[[112 130 117 108 128 135 148 143 125 115 135 128 142 130]
 [131 120 125 142 132 107 116 130 107 122 144 112 136 126]
 [137 143 126 140 110 138 118 133 143 126 125 130 131 122]]
The fifth-last entry, reading row by row? 126
The bottom-left entry is 137
The largest entry in the first row: 148
The smallest entry in the first column: 112
The 4th entry from the end, reading row by row? 125
The entry just left of 132? 142
The last entry, reading row by row -> 122
The last entry of the largest entry's row? 130
The entry directly below 136? 131
The 3rd entry in reading order -> 117
The entry just left of the largest entry? 135
The entry just right of the largest entry: 143

Questions about the row below.
1) Find the fourth entry.
2) Find the entry just right of 157.
3) Find the entry just left of the largest entry.
4) Find the first entry from the right.
5) Find the 3rd-last entry.
[116 154 140 136 150 122 140 110 110 152 146 110 122 157 135 132]
1) 136
2) 135
3) 122
4) 132
5) 157

[[136 129 129 131 139 114]
 [124 126 137 123 128 116]
 [123 115 122 121 120 134]
 [125 119 146 113 143 130]
 [120 127 120 123 128 128]
 [141 131 133 129 117 125]
 [114 133 120 132 121 128]
 [139 138 128 117 140 129]
 [121 126 129 125 128 140]
 [118 118 136 129 138 116]
 [136 149 132 124 138 129]]
Counting starts at 1.
What is the entry in the top-right corner?
A: 114
What is the entry just left of the smallest entry?
A: 146
The entry in row 2 and column 2: 126
The entry in row 1 and column 3: 129
The top-left entry is 136
The entry at row 2, column 3: 137
The entry at row 2, column 1 -> 124
The entry at row 3, column 1 -> 123
What is the entry in row 3 and column 2?
A: 115
The entry in the bottom-right corner is 129
What is the bottom-left entry?
A: 136
What is the entry directly above the smallest entry?
A: 121
What is the entry at row 3, column 3?
A: 122
What is the entry just right of the largest entry?
A: 132
The entry directly below 143 -> 128
What is the maximum?
A: 149
The entry directly above 127 is 119
The bottom entry of the column that holds the smallest entry: 124
What is the entry just right of 137?
A: 123
What is the entry directly above 130?
A: 134

[[143 119 104 147 118 141 110 124]
 [143 153 122 150 144 137 114 137]]
Read off the last entry, reading row by row.
Answer: 137
Read off the 1st entry, reading row by row.
Answer: 143
Read off the third smallest entry.
Answer: 114
The second largest entry -> 150
Read off the last entry in the row that holds the smallest entry.
Answer: 124
The maximum -> 153

Questions about the row below.
1) What is the 3rd entry from the right?
2) What is the 1st entry?
3) What is the 3rd entry from the left?
[105 101 113 155]
1) 101
2) 105
3) 113

W =
130	131	127	128	128	128	130	128	128	128	129	129	127
134	135	130	122	137	120	133	134	129	128	123	132	132
132	134	112	130	122	144	134	114	115	119	130	134	131
134	136	125	131	125	122	134	131	128	128	120	133	132
109	105	139	139	117	120	108	139	138	137	122	108	113
114	112	134	138	117	123	114	134	134	134	123	114	117
124	124	132	133	123	123	124	132	132	132	125	124	124
115	113	133	138	116	124	115	134	133	133	123	114	117
Which number is the entry directly below the smallest entry?
Answer: 112
Which number is the entry directly above the largest entry?
Answer: 120
Which number is the 4th entry, reading row by row?
Answer: 128
Which number is the top-left entry?
Answer: 130
Which number is the top entry of the column that holds the smallest entry?
Answer: 131
The third-last entry, reading row by row is 123
The entry just right of the largest entry: 134
The entry in the bottom-left corner: 115
Which number is the last entry, reading row by row?
Answer: 117
The entry just left of the smallest entry: 109
Which number is the maximum?
Answer: 144
Which number is the entry just right of 119?
Answer: 130
Which number is the last entry in the row that holds the largest entry?
Answer: 131
The entry just right of 135: 130
The third entry on the main diagonal -> 112
The 3rd entry, reading row by row is 127
The bottom entry of the column that holds the largest entry -> 124
The second entry on the main diagonal -> 135
Which number is the smallest entry in the last row?
Answer: 113
Which number is the entry in the top-right corner?
Answer: 127
Which number is the entry directly below the largest entry?
Answer: 122
Which number is the last entry of the smallest entry's row?
Answer: 113
Which number is the minimum?
Answer: 105
The fifth entry from the end, reading row by row is 133
Which number is the entry directly above 119?
Answer: 128
Which number is the top entry of the column that holds the largest entry?
Answer: 128

M =
[[132 103 120 123 114 124]
 [125 139 120 123 114 116]
 [130 128 152 121 125 124]]
Read off the entry in the top-left corner.
Answer: 132
The entry just right of 139 is 120
Read off the last entry, reading row by row.
Answer: 124
The 3rd entry from the end, reading row by row is 121
Read off the entry directly below 139.
Answer: 128
Read off the last entry of the smallest entry's row.
Answer: 124
Read off the top entry of the column that holds the largest entry.
Answer: 120
